How the items are linked:
γ: x933->x890, x375->x709, x662->x657, x253->x636, x154->x256, x220->x713, x866->x369, x61->x375, x555->x802, x656->x193, x233->x644, x433->x641, x780->x407, x468->x801, x414->x637, x256->x115, x226->x367, x319->x853, x259->x983, x302->x687, x476->x220, x401->x786, x317->x923, x754->x780, x713->x129, x853->x888, x888->x754, x687->x587, x770->x898, x369->x276, x631->x34, x236->x349, x915->x894, x506->x7, x352->x233, x875->x555, x561->x972, x801->x866, x641->x571, x909->x352, x625->x778, x204->x538, x924->x109, x129->x133, x792->x253, x135->x151, x891->x881, x133->x61, x749->x933, x407->x317, x657->x825, x193->x662, x890->x249, x802->x792, x538->x605, x287->x854, x571->x76, x388->x302, x923->x366, x34->x287, x894->x468, x881->x191, x304->x388, x366->x631, x637->x914, x109->x765, x983->x236, x349->x749, x7->x656, x709->x915, x76->x625, x587->x259, x636->x154, x972->x304, x854->x135, x778->x875, x644->x891, x898->x204, x151->x319, x367->x401, x765->x158, x191->x770, x158->x226, x786->x506, x249->x561, x914->x909, x605->x414, x115->x433, x276->x476, x825->x924
ω: x933->x388, x375->x866, x662->x158, x253->x641, x154->x76, x220->x709, x866->x129, x61->x801, x555->x256, x656->x109, x233->x898, x433->x875, x780->x34, x468->x220, x414->x644, x256->x625, x226->x656, x319->x317, x259->x890, x302->x349, x476->x375, x401->x662, x317->x854, x754->x631, x713->x915, x853->x923, x888->x366, x687->x749, x770->x637, x369->x133, x631->x319, x236->x561, x915->x276, x506->x825, x352->x770, x875->x154, x561->x587, x801->x713, x641->x555, x909->x191, x625->x253, x204->x909, x924->x401, x129->x894, x792->x433, x135->x780, x891->x538, x133->x468, x749->x304, x407->x287, x657->x226, x193->x765, x890->x302, x802->x115, x538->x352, x287->x888, x571->x802, x388->x236, x923->x135, x34->x853, x894->x476, x881->x605, x304->x983, x366->x151, x637->x891, x109->x786, x983->x249, x349->x972, x7->x924, x709->x369, x76->x792, x587->x933, x636->x571, x972->x259, x854->x754, x778->x636, x644->x204, x898->x914, x151->x407, x367->x193, x765->x506, x191->x414, x158->x7, x786->x657, x249->x687, x914->x881, x605->x233, x115->x778, x276->x61, x825->x367
α: x933->x151, x375->x656, x662->x641, x253->x713, x154->x133, x220->x367, x866->x109, x61->x7, x555->x276, x656->x115, x233->x561, x433->x709, x780->x891, x468->x825, x414->x349, x256->x61, x226->x802, x319->x909, x259->x631, x302->x317, x476->x226, x401->x253, x317->x191, x754->x644, x713->x401, x853->x352, x888->x233, x687->x923, x770->x687, x369->x765, x631->x204, x236->x287, x915->x662, x506->x154, x352->x249, x875->x369, x561->x888, x801->x924, x641->x915, x909->x890, x625->x801, x204->x259, x924->x625, x129->x786, x792->x220, x135->x637, x891->x304, x133->x506, x749->x135, x407->x881, x657->x571, x193->x433, x890->x319, x802->x476, x538->x983, x287->x605, x571->x894, x388->x407, x923->x770, x34->x538, x894->x657, x881->x388, x304->x780, x366->x898, x637->x749, x109->x778, x983->x34, x349->x854, x7->x256, x709->x193, x76->x468, x587->x366, x636->x129, x972->x754, x854->x414, x778->x866, x644->x972, x898->x587, x151->x914, x367->x792, x765->x875, x191->x302, x158->x555, x786->x636, x249->x853, x914->x933, x605->x236, x115->x375, x276->x158, x825->x76
λ: x933->x587, x375->x476, x662->x401, x253->x625, x154->x875, x220->x468, x866->x375, x61->x276, x555->x641, x656->x226, x233->x605, x433->x792, x780->x135, x468->x133, x414->x191, x256->x555, x226->x657, x319->x631, x259->x972, x302->x890, x476->x894, x401->x924, x317->x319, x754->x854, x713->x801, x853->x34, x888->x287, x687->x249, x770->x352, x369->x709, x631->x754, x236->x388, x915->x713, x506->x765, x352->x538, x875->x433, x561->x236, x801->x61, x641->x253, x909->x204, x625->x256, x204->x644, x924->x7, x129->x866, x792->x76, x135->x923, x891->x637, x133->x369, x749->x687, x407->x151, x657->x786, x193->x367, x890->x259, x802->x571, x538->x891, x287->x407, x571->x636, x388->x933, x923->x853, x34->x780, x894->x129, x881->x914, x304->x749, x366->x888, x637->x770, x109->x656, x983->x304, x349->x302, x7->x158, x709->x220, x76->x154, x587->x561, x636->x778, x972->x349, x854->x317, x778->x115, x644->x414, x898->x233, x151->x366, x367->x825, x765->x193, x191->x909, x158->x662, x786->x109, x249->x983, x914->x898, x605->x881, x115->x802, x276->x915, x825->x506
κ: x933->x76, x375->x407, x662->x770, x253->x249, x154->x972, x220->x319, x866->x287, x61->x780, x555->x749, x656->x881, x233->x765, x433->x302, x780->x476, x468->x631, x414->x662, x256->x304, x226->x914, x319->x801, x259->x256, x302->x253, x476->x151, x401->x352, x317->x713, x754->x276, x713->x853, x853->x866, x888->x369, x687->x636, x770->x786, x369->x854, x631->x61, x236->x433, x915->x923, x506->x644, x352->x109, x875->x349, x561->x875, x801->x34, x641->x687, x909->x924, x625->x983, x204->x7, x924->x538, x129->x888, x792->x890, x135->x894, x891->x226, x133->x754, x749->x571, x407->x220, x657->x898, x193->x191, x890->x625, x802->x933, x538->x656, x287->x709, x571->x587, x388->x792, x923->x129, x34->x375, x894->x366, x881->x367, x304->x802, x366->x133, x637->x657, x109->x605, x983->x115, x349->x641, x7->x891, x709->x317, x76->x259, x587->x154, x636->x561, x972->x555, x854->x915, x778->x236, x644->x158, x898->x506, x151->x468, x367->x909, x765->x414, x191->x401, x158->x637, x786->x233, x249->x778, x914->x825, x605->x193, x115->x388, x276->x135, x825->x204
τ: x933->x914, x375->x115, x662->x915, x253->x401, x154->x506, x220->x792, x866->x778, x61->x256, x555->x158, x656->x375, x233->x888, x433->x193, x780->x304, x468->x76, x414->x854, x256->x7, x226->x476, x319->x890, x259->x204, x302->x191, x476->x802, x401->x713, x317->x302, x754->x972, x713->x253, x853->x249, x888->x561, x687->x770, x770->x923, x369->x875, x631->x259, x236->x605, x915->x641, x506->x133, x352->x853, x875->x765, x561->x233, x801->x625, x641->x662, x909->x319, x625->x924, x204->x631, x924->x801, x129->x636, x792->x367, x135->x749, x891->x780, x133->x154, x749->x637, x407->x388, x657->x894, x193->x709, x890->x909, x802->x226, x538->x34, x287->x236, x571->x657, x388->x881, x923->x687, x34->x983, x894->x571, x881->x407, x304->x891, x366->x587, x637->x135, x109->x866, x983->x538, x349->x414, x7->x61, x709->x433, x76->x825, x587->x898, x636->x786, x972->x644, x854->x349, x778->x109, x644->x754, x898->x366, x151->x933, x367->x220, x765->x369, x191->x317, x158->x276, x786->x129, x249->x352, x914->x151, x605->x287, x115->x656, x276->x555, x825->x468

The rows follow the links: the fewer symbols apart two items are, the more alike their rows tend to be.

Each row is also shifted at random along 2 hidden directions that mean nothing.

Some items, each with a row of numbers:
x352: -1 -16 -12 5 -20 -15 1 31 -13 15 -8 29 -12 7 -11 17 -16 -29 33 26 -16 -17 -6 -2 -12 -20 22 30 36 10 -3 4 7 20 -1 -3 0 -8 21 22 35 -1 15 -24 11 20 -48 -6 6 -5 14 -2 14 -4 -19 -16 23 23 -22 -4 -7
x853: -75 -10 -3 1 28 7 -3 42 -11 1 -27 29 15 -18 -1 20 6 -2 -45 21 -33 -17 -7 10 21 -16 -1 5 44 47 8 23 8 29 -19 -1 -15 -17 33 7 5 32 4 24 -7 -6 -2 -8 -8 -9 1 11 56 15 -31 -7 19 18 -3 6 -34
x236: 162 -15 -23 -33 -41 -24 -18 -27 -4 -6 12 19 -4 0 -5 0 -10 -24 103 41 5 1 15 -5 -1 -19 6 18 6 -32 1 -9 9 15 43 -6 15 -6 -9 12 50 8 10 3 16 31 -33 -25 -13 -42 27 -34 -32 1 -30 9 22 23 -63 10 -2
x191: 92 -2 -18 -13 -38 -28 -2 8 -2 -18 -1 32 -36 -8 -14 -3 0 -56 9 20 -24 1 -15 -7 -17 -6 21 19 7 -11 -17 -28 8 -5 28 3 14 -8 -16 18 38 -2 16 -45 27 28 -38 0 -14 3 -12 12 -2 -27 -17 -4 21 -2 -63 8 -2
x109: 57 -9 -22 -13 -17 -30 3 17 -9 3 -16 2 -11 8 -7 -9 -19 -20 74 14 -1 -4 -1 5 -7 -13 22 36 17 -1 -4 -19 -1 0 5 -13 1 -9 10 27 48 3 7 -13 38 29 -46 5 6 -22 11 -18 5 0 -12 -3 14 35 -37 7 -6
x898: -49 -27 16 1 29 -11 15 -11 -12 -24 6 62 -19 -6 -35 -37 16 -25 3 53 -39 -20 -23 -22 17 -1 14 12 -26 7 5 -15 -37 -5 -65 24 -17 32 3 18 3 -2 -20 1 3 14 -2 -4 4 -12 8 5 -14 -3 -25 -10 21 16 -5 36 -12
x555: -33 7 -14 20 24 67 13 9 22 8 7 -39 14 10 1 3 -5 50 -44 -36 18 7 8 -6 -30 8 -12 -28 -14 -1 6 19 7 1 -4 15 8 5 -19 -25 -31 -30 0 3 -41 -18 24 8 4 15 5 -27 4 -6 23 -2 -19 -31 36 -15 11
x204: 58 14 5 22 -27 -19 19 -22 -8 -17 4 44 -38 0 -11 -22 11 -41 -16 24 -34 -21 -8 7 -18 -3 41 -5 -23 -20 -6 4 -17 -7 -4 17 3 24 -2 10 20 -26 10 -43 22 12 -10 4 1 25 -16 23 -10 -23 -14 -9 4 8 -17 12 -5
x193: -16 -6 -13 -20 -25 -35 -10 -1 17 -7 3 -49 -17 -1 9 2 -11 -20 22 -45 47 32 -28 -5 -14 20 -17 18 5 -20 -9 -35 12 -31 25 -21 7 -12 0 -2 -5 -5 -5 -17 29 15 -1 9 -17 5 -4 0 -7 -19 31 11 -26 -38 -15 -30 25
x115: 11 -3 5 14 -26 0 -18 -9 -8 6 -5 13 14 -7 8 7 5 7 34 35 -6 -11 8 -6 -2 -17 18 -8 20 -9 -1 16 -20 22 8 -7 -23 4 19 20 17 1 1 14 -7 -10 -34 -9 12 -21 14 -34 -22 2 -20 1 -13 18 5 9 -3
x875: 12 -18 -22 -28 7 29 -15 -21 16 -12 12 -16 -4 10 -5 -15 -10 13 -4 -10 13 21 -10 -17 12 8 -21 -2 -6 -17 -2 -25 7 -3 14 -3 4 9 -27 2 -8 5 8 30 -10 0 11 -2 -25 -11 10 -8 -19 -2 1 15 15 -22 -15 -1 12
x249: -44 -10 -31 -7 5 25 -15 22 -16 2 -1 27 19 3 -16 22 -17 17 -14 46 -28 -7 0 7 -6 -26 12 -10 30 16 2 26 3 42 8 1 -1 -9 15 18 16 2 8 29 -32 -18 -41 -6 -11 -20 11 -22 -2 1 -40 -16 26 10 -17 9 -15
x506: -93 -14 14 -13 26 7 6 -12 11 -21 11 -14 -19 9 -12 -21 -1 3 -37 -35 22 15 -29 -19 3 29 -13 -2 -25 -6 -14 -29 -6 -36 -41 2 -2 8 -13 -2 -27 -23 -28 -5 4 2 35 5 -9 7 -9 24 -10 -19 15 3 -20 -29 17 7 24
x61: 107 28 25 27 -19 -15 16 0 -1 2 -4 4 7 -11 15 7 19 -7 -8 0 -6 -14 36 12 -7 1 2 -5 -4 11 11 27 7 -6 23 13 13 -12 9 -31 13 -6 -8 -32 3 1 17 -4 18 20 -12 4 9 12 5 -3 2 18 7 4 -2
x657: 79 -15 6 13 -5 -5 36 -6 -5 6 1 19 -21 16 -21 -16 -9 -8 75 27 -11 -20 6 -17 -19 -13 14 40 -22 -11 -2 -9 -24 -13 -20 4 4 24 -10 -15 35 -26 -8 -30 40 36 -16 -2 30 -1 8 -15 -12 0 -7 -14 24 34 -9 10 5
x7: -39 31 -3 28 -14 17 25 6 -4 8 -2 -24 -10 1 -3 13 -1 2 -26 -28 8 -10 9 7 -39 8 20 -5 -1 -21 -18 6 -8 -24 -3 8 0 10 17 -14 -2 -26 -2 -32 7 -20 4 5 16 35 -23 7 2 -9 25 -11 -18 -19 26 -1 10
x801: -60 39 4 12 8 -9 -8 22 8 7 -18 -55 23 -9 28 42 0 11 -59 -49 24 10 7 20 9 10 -17 -11 21 9 9 18 38 -5 20 -1 8 -28 19 -16 -35 10 7 -6 -15 -34 23 8 6 17 -29 10 28 12 30 23 -37 -27 29 -21 1
x802: -51 2 10 29 5 19 -7 -5 -8 18 8 -30 23 2 7 1 1 40 14 -9 22 6 13 9 -3 15 -6 -13 -8 -22 1 6 -15 2 -7 -3 -14 16 18 2 -21 -8 -6 17 -11 -26 -4 -4 27 -7 10 -23 -23 15 18 10 -30 5 35 -2 1
x881: -85 0 19 2 -9 -28 -15 -6 -3 -1 3 -33 -10 -11 8 0 7 -7 18 -33 41 19 -24 6 11 -1 0 6 12 -18 -15 -24 -9 -30 -19 -11 -22 -8 31 18 -6 -4 -4 -7 13 -21 -9 4 1 -6 0 0 -18 -5 26 18 -50 -22 20 -16 4
x923: 21 -2 -15 -9 20 10 16 37 10 18 -18 -33 16 13 1 17 -24 26 4 -19 7 0 10 6 11 1 -24 16 19 30 9 5 12 6 10 -5 -4 -24 -13 -34 2 1 -9 11 -7 14 15 8 7 -7 5 3 24 35 6 7 10 12 6 -15 -9
x220: 50 16 34 -10 -19 -41 -23 -29 -4 -10 -4 43 -6 -19 8 4 32 -42 1 20 -19 -10 -12 5 38 0 18 -3 0 -2 10 8 10 9 1 12 -11 3 18 9 -4 25 -12 0 7 -3 5 -11 -10 -17 -8 20 -2 -6 -10 5 -8 15 -17 -4 -24
x972: -4 2 -2 10 29 40 -5 -12 4 -2 25 34 -7 10 -7 -16 4 18 -48 13 -30 2 -2 -15 -15 -1 3 -28 -26 -5 4 12 -8 22 1 13 6 18 -34 -1 -30 -15 1 12 -31 -1 17 -10 -21 13 2 -5 -24 -15 -19 -11 20 -20 -8 8 14
x933: 31 2 25 2 -20 0 -17 -47 4 -2 16 1 -8 -6 -2 -15 6 11 40 14 10 8 16 3 6 2 5 -6 -23 -31 4 15 -15 -2 -6 8 -4 20 7 17 -10 3 -2 16 -8 -3 0 -6 19 -23 11 -20 -40 11 6 6 -25 10 5 16 1
x349: 15 -15 -29 -21 6 31 -15 -6 6 -19 19 34 3 0 -26 -8 -6 5 -38 35 -25 10 -4 -7 -4 -10 5 -9 -4 0 7 0 -1 25 22 -5 16 1 -29 1 -1 -4 12 14 -28 14 6 -7 -30 2 10 8 -10 -27 -28 -13 42 -19 -31 17 -2
x476: 41 15 37 13 -8 -23 8 -2 7 23 -6 -9 4 2 15 9 12 9 40 -9 14 -5 23 10 23 4 -10 15 -8 8 12 12 -2 -7 -2 2 -7 0 8 -5 -3 -1 -19 -1 14 -4 13 -2 25 -10 4 -7 4 29 24 4 -14 24 24 -9 -7
x468: 18 7 42 3 1 -23 -10 -35 -6 -25 8 101 -21 -18 -9 -24 58 -36 -43 71 -64 -21 -11 -5 45 -22 25 -10 -11 12 11 27 -20 30 -31 19 -12 22 14 25 -13 24 -9 -6 -13 1 14 -11 -3 3 2 29 -6 -5 -38 3 22 20 -11 25 -29
x662: -23 -13 -40 -6 12 20 22 38 11 14 -2 -41 -12 15 -6 1 -27 8 -28 -38 23 0 -17 -10 -28 8 -2 8 11 20 -2 -12 12 -18 6 -5 7 -15 -8 -10 4 -19 8 -23 18 12 -10 20 -13 27 -1 6 7 -11 11 -6 13 -21 -10 -17 18
x924: -39 32 -18 22 -20 1 4 17 11 10 -14 -78 -7 0 15 34 -8 -5 -12 -71 61 20 0 20 -38 20 6 -3 16 -14 -13 -14 20 -36 18 -12 12 -10 10 -5 -2 -27 9 -32 18 -22 -9 15 11 35 -28 7 -2 -15 49 4 -52 -26 22 -24 17
x786: -36 -18 -17 -2 8 0 14 23 9 12 -6 -65 -4 18 18 6 -39 19 51 -40 56 12 -14 2 -10 11 -14 41 8 -1 -3 -33 -2 -31 -8 -22 4 -3 -5 -11 7 -21 -12 -16 29 16 -5 19 11 -6 9 -19 -1 11 21 1 -7 -10 6 -26 23
x367: -74 5 8 -11 -12 -25 -16 -23 8 -10 6 -29 -11 -10 13 2 2 -11 -23 -37 46 15 -31 4 1 17 11 -3 6 -22 -13 -37 6 -29 -7 -13 -5 -15 7 20 -17 7 4 -3 4 -23 8 18 -14 10 -22 13 -5 -17 25 14 -40 -39 10 -14 18

Start, symbols taken left to right, then the item you end at.
Answers are names.
52 1 11 22 -26 11 -8 -33 -6 -11 7 40 -1 -4 -10 -16 23 0 -17 40 -26 4 15 5 -19 10 20 -36 -16 -19 3 14 -15 19 4 14 12 27 -4 10 1 1 9 -15 -12 -2 -7 -14 -9 25 -7 -4 -28 -13 -20 -4 4 -8 -7 18 -1
λ ω α => x631
84 11 29 -12 -33 -55 -10 -27 -4 -10 2 57 -2 -17 15 -2 25 -47 46 49 -25 -18 5 0 33 -14 11 18 -3 0 13 8 -12 27 8 9 -9 -1 17 16 15 26 -3 1 10 8 -11 -12 8 -22 8 11 12 13 -20 10 4 39 -15 5 -24
ω ω κ γ => x276
108 24 1 32 -28 17 6 -16 -9 1 12 6 -2 -1 11 -2 23 0 6 16 -15 -10 23 8 -35 -17 14 -29 -17 -32 0 26 -5 16 32 7 16 13 -14 -15 22 -27 7 -31 -8 1 -15 -7 21 31 -2 -11 -25 -7 0 -8 5 17 8 12 15
τ γ => x656
68 25 20 14 -6 -17 3 -17 8 6 -4 17 -16 -18 15 -5 28 -17 -32 -8 -14 -13 8 20 7 11 -2 -19 -12 -1 -1 8 5 -1 14 14 3 -1 -8 -20 -13 -8 4 -16 -3 -5 20 -2 -1 5 -24 19 17 -7 8 4 -7 -2 5 1 1
α ω => x909
-117 12 -15 23 12 35 -22 2 -18 9 -6 9 32 -2 10 18 2 17 -76 -1 -4 10 -5 13 -14 -8 12 -40 28 -3 -4 33 14 16 11 3 -2 -14 22 17 -40 11 13 21 -40 -45 -11 -7 -4 22 -7 -4 8 -6 -8 -8 -24 -32 19 4 -1
ω γ λ => x778
-21 6 -32 -5 -3 29 -8 21 4 12 -11 -39 26 1 12 25 -22 28 -32 -25 17 29 8 3 -17 1 -2 -21 26 -2 -6 8 16 12 39 -18 12 -24 1 -9 -5 -2 28 5 -13 -24 -15 4 -4 7 0 -7 8 -8 16 3 0 -31 -6 -9 18
τ α γ => x636
-55 -5 13 -33 12 -15 -24 4 3 -2 -16 -8 18 -5 4 9 4 -1 0 -6 8 16 -24 -3 33 9 -21 14 10 27 5 -14 15 0 -6 -10 -17 -23 16 11 -14 32 -17 30 2 -8 13 4 -17 -27 12 11 11 20 -4 17 -4 2 -4 -14 -5
γ λ => x317
-74 20 -4 19 -1 27 -11 6 -14 20 -11 -28 35 3 17 14 -2 42 -11 -10 16 17 8 10 -12 -6 10 -21 34 -13 -4 30 1 11 17 -11 0 -12 19 8 -13 -3 16 17 -15 -37 -25 3 10 9 -1 -30 -16 13 7 -7 -35 -18 22 -8 -1
α γ ω => x888
13 34 14 6 -10 -21 -22 -12 11 -5 -2 0 -5 -15 7 15 22 -13 -42 -15 6 0 0 16 24 15 -1 -20 12 5 -5 8 19 -2 22 7 15 -18 8 0 -18 13 8 -14 -9 -15 12 7 -15 17 -31 24 13 -9 6 14 -18 -6 8 -9 -1
τ τ => x909
0 -2 24 5 -7 14 -18 -49 -7 -18 19 40 -2 -1 -9 -25 29 -1 -17 29 -17 -5 -7 -12 4 2 9 -35 -12 -26 1 6 -19 20 -4 12 3 27 -4 12 -14 -5 -2 6 -14 -24 6 -13 -10 -7 7 6 -33 -8 -6 -1 -8 -7 13 17 -2
ω τ => x367
-22 -20 13 -7 22 27 -7 -26 3 -1 14 6 8 8 -7 -22 -8 40 8 16 8 9 -7 -12 9 1 -2 -8 -26 -5 4 -3 -25 2 -18 10 -15 30 -11 3 -14 -2 -16 25 -24 2 19 -14 2 -28 20 -7 -35 16 8 -1 -8 -3 8 14 8
γ ω => x890
173 -3 -6 -1 -29 -28 39 -29 -6 -10 16 81 -60 5 -30 -30 4 -59 32 52 -52 -31 18 -25 -25 -16 25 16 -29 -27 -3 -6 -22 10 9 12 13 31 -32 -6 61 -25 -3 -53 22 55 -19 0 4 24 -9 8 -12 -24 -18 -18 48 33 -48 26 1
α α => x754
169 30 9 7 -9 -9 31 18 24 11 1 -23 -3 9 22 4 -6 -2 34 -21 -7 -7 40 3 -12 7 -14 13 -21 2 14 6 7 0 28 7 31 -7 -33 -53 29 -18 1 -40 10 22 16 8 20 23 -10 8 23 8 8 3 27 12 0 -11 4
α α κ => x749
